Below is a small trained network, with its code and all its weights. Each question gives an input and a class and asks what happens when units are switched off, that is, made to give their printed mean instead of their output.

import numpy as np


def w(rows, s, z=0):
    codes = np.array(rows[::2]) - 128.0
    scale = np.full(codes.shape[1], s)
    scale[-1] = z or s
    return codes * scale


def norm(h):
    return h / np.sqrt((h * h).mean(-1, keepdims=True) + 1e-5)


def f(y):
    return np.maximum(y, 0)


def log_softmax(a):
    a = a - a.max(-1, keepdims=True)
    return a - np.log(np.exp(a).sum(-1, keepdims=True))


def net(x, mask):
    res = np.array(x, float).reshape(1, 4) / 4 @ E
    u = 0
    for l in range(3):
        y = f(norm(res) @ A[l][:, :-1].T + A[l][:, -1])
        res = res + np.where(mask[u : u + 12], y, B[l][:, -1]) @ B[l][:, :-1]
        u += 12
    return log_softmax(norm(res)[-1] @ U[:, :-1].T + U[:, -1])


A, B = {}, {}
E = w([
[170,170,161,78,105,2,220,66],'x0',
[145,166,192,50,192,139,150,207],'x1',
[145,54,145,182,123,65,156,158],'x2',
[149,187,82,139,114,177,182,178],'x3',
],0.008)
A[0] = w([
[111,202,60,98,95,200,133,43,3],'L0N1',
[141,195,59,114,99,171,154,128,83],'L0N2',
[129,154,84,165,55,150,168,144,24],'L0N3',
[129,77,143,136,125,89,152,142,103],'L0N4',
[120,109,96,208,86,175,78,90,53],'L0N5',
[146,122,90,180,106,127,188,203,70],'L0N6',
[131,67,173,90,112,102,2,63,30],'L0N7',
[137,121,193,108,144,163,114,199,59],'L0N8',
[86,125,147,55,103,163,79,66,15],'L0N9',
[122,59,138,182,96,110,137,156,88],'L0N10',
[83,67,102,164,95,125,210,179,56],'L0N11',
[140,130,116,156,87,129,199,29,197],'L0N12',
],0.0089,0.0019)
B[0] = w([
[226,148,179,175,142,105,60,106,235],'L0N1',
[60,114,183,156,190,153,184,74,214],'L0N2',
[97,127,111,141,183,189,198,83,188],'L0N3',
[179,177,169,116,195,107,109,87,200],'L0N4',
[104,79,5,67,135,96,101,173,239],'L0N5',
[73,133,201,179,201,156,154,67,197],'L0N6',
[56,132,186,178,197,202,233,50,247],'L0N7',
[109,91,106,57,120,77,122,185,232],'L0N8',
[214,137,164,166,185,86,88,130,196],'L0N9',
[209,141,158,162,141,126,59,104,215],'L0N10',
[199,141,163,163,152,108,87,122,191],'L0N11',
[87,149,68,72,100,36,150,149,255],'L0N12',
],0.011,0.0051)
A[1] = w([
[125,152,140,111,152,67,156,106,197],'L1N1',
[234,150,167,194,100,143,85,135,89],'L1N2',
[124,117,113,161,157,209,129,132,132],'L1N3',
[110,97,113,114,108,145,81,165,105],'L1N4',
[161,218,141,119,99,185,61,92,20],'L1N5',
[142,99,190,73,112,156,151,198,9],'L1N6',
[107,83,155,152,90,115,85,51,137],'L1N7',
[105,141,124,167,144,147,145,104,91],'L1N8',
[195,150,90,169,148,125,99,99,212],'L1N9',
[111,110,11,151,82,114,144,88,13],'L1N10',
[155,157,119,224,104,182,197,145,67],'L1N11',
[139,48,118,133,174,167,72,150,123],'L1N12',
],0.012,0.0011)
B[1] = w([
[102,136,81,152,47,203,74,143,254],'L1N1',
[156,119,133,181,111,124,29,75,167],'L1N2',
[114,154,138,124,59,98,173,96,191],'L1N3',
[120,129,137,133,68,162,118,117,155],'L1N4',
[105,94,182,172,137,5,51,67,149],'L1N5',
[108,114,51,113,190,140,69,122,185],'L1N6',
[154,174,130,95,186,185,167,154,176],'L1N7',
[95,91,166,95,118,161,95,126,172],'L1N8',
[90,133,189,102,156,69,91,199,201],'L1N9',
[137,133,91,75,211,141,109,217,177],'L1N10',
[127,113,146,144,172,162,181,75,147],'L1N11',
[147,198,100,134,41,106,171,98,233],'L1N12',
],0.013,0.009)
A[2] = w([
[105,142,122,126,127,100,130,122,80],'L2N1',
[146,144,129,75,151,86,165,129,99],'L2N2',
[120,109,94,73,149,121,121,187,86],'L2N3',
[125,89,145,106,118,157,100,167,94],'L2N4',
[95,116,132,135,112,166,89,113,108],'L2N5',
[113,92,175,119,154,164,190,92,110],'L2N6',
[133,135,102,82,6,106,161,143,126],'L2N7',
[121,130,103,137,61,151,124,133,99],'L2N8',
[121,127,120,164,129,134,135,142,70],'L2N9',
[194,84,150,194,123,110,126,149,91],'L2N10',
[118,103,109,91,137,106,129,171,3],'L2N11',
[93,129,128,126,55,120,143,151,68],'L2N12',
],0.017,0.0029)
B[2] = w([
[183,32,163,107,116,176,144,175,170],'L2N1',
[121,121,77,156,99,133,120,152,161],'L2N2',
[173,54,87,119,176,90,150,124,236],'L2N3',
[112,159,62,130,167,123,122,139,156],'L2N4',
[142,87,108,136,127,97,174,161,198],'L2N5',
[83,151,156,139,170,186,234,130,194],'L2N6',
[131,156,146,175,9,158,127,142,254],'L2N7',
[161,126,153,124,60,129,145,169,195],'L2N8',
[141,117,156,61,119,133,136,79,132],'L2N9',
[72,131,198,69,119,85,49,106,166],'L2N10',
[120,169,84,97,190,151,104,116,173],'L2N11',
[190,160,111,138,63,142,122,94,189],'L2N12',
],0.016,0.008)
U = w([
[183,148,104,144,6,144,144,146,166],'0',
[170,89,25,89,207,107,121,163,66],'1',
[93,137,185,139,196,178,221,93,68],'2',
[143,137,203,132,156,65,31,97,253],'3',
],0.013,0.00044)

Each question gives the input, the list of numbers given to net, and the class t.
The units are the neurons (one row each of A and B). Each row of codes is followed by its name. A weight is (code - 128) times the scale printed after its matrix; where a second scale follows, it is the last column's (A, B and U).
mask holds one flag per neuron, layer by layer. A switched-off neuron (its flag False) gives its mean, the last column of its row in B, instead of its output. The means were averaged over made-up inputs and are rounded, as every weight is.
A unit's drop is (log p(t) with every unit on - log p(t) with that unit switched off) / (log p(t) with every unit on - log p(t) with every unit switched off).
The circuit of an input: a set's keep is (log p(t) with only the set's units on - log p(t) with every unit switched off) / (log p(t) with every unit on - log p(t) with every unit switched off). Starting from the 12 units with the biggest drops (on a tie, the unit counted first), units are removed one at a time, each time the one whose removal leaves the highest keep (on an exact tie, the one counted first), for as long as the keep stays at least 0.8.
circuit, biggest first: the units of the circuit, biggest drop first
most important unit: the unit with the biggest drop
k most important neurons: the k neurons with the biggest drops, biggest first
k most important neurons of layer l: the k neurons of layer l with the biggest drops, biggest first
input [5,7,2,6], class 1: most important unit : L1N12
input [-6,7,-3,6], class 1: 2 most important neurons of layer 2 : (L2N3 L2N7)
input [7,-6,6,-8], class 2: circuit, biggest first : (L0N7 L1N7)
input [5,6,3,-8], class 2: 2 most important neurons : (L0N7 L1N12)
input [-7,1,4,8], class 2: 2 most important neurons of layer 0 : (L0N6 L0N3)
input [1,-8,8,-4], class 1: 2 most important neurons of layer 1 : (L1N10 L1N7)
input [2,6,8,7], class 3: circuit, biggest first : (L0N11 L1N2 L2N10)
input [-7,8,-4,-7], class 1: 2 most important neurons : (L1N6 L0N8)
input [-6,-6,1,-7], class 2: 2 most important neurons of layer 1 : (L1N7 L1N1)
input [-4,5,-7,-5], class 3: 2 most important neurons of layer 0 : (L0N5 L0N9)
input [7,-2,8,5], class 3: 2 most important neurons : (L0N11 L0N5)
input [1,2,3,3], class 2: 4 most important neurons : (L0N6 L0N1 L0N9 L2N6)
input [7,-3,8,-7], class 3: 2 most important neurons of layer 1 : (L1N12 L1N3)
input [5,7,2,-1], class 1: 2 most important neurons : (L1N12 L1N6)
input [-5,-1,-7,4], class 3: 2 most important neurons : (L0N1 L1N5)
input [0,1,6,-5], class 3: most important unit : L0N10
input [-1,-2,5,3], class 3: 2 most important neurons of layer 0 : (L0N11 L0N10)
input [-2,-8,7,-2], class 1: 2 most important neurons : (L0N5 L0N1)
input [-6,-6,-7,-5], class 3: 3 most important neurons of layer 2 : (L2N6 L2N7 L2N3)
input [-6,4,7,8], class 2: circuit, biggest first : (L0N6)
input [7,-5,3,-8], class 2: 4 most important neurons of layer 1 : (L1N12 L1N7 L1N3 L1N4)
input [-4,-4,8,6], class 3: 3 most important neurons : (L0N11 L0N10 L0N7)
input [-4,-8,-6,3], class 1: 2 most important neurons : (L0N5 L1N10)
input [-4,-8,-2,4], class 1: 2 most important neurons : (L1N10 L0N5)
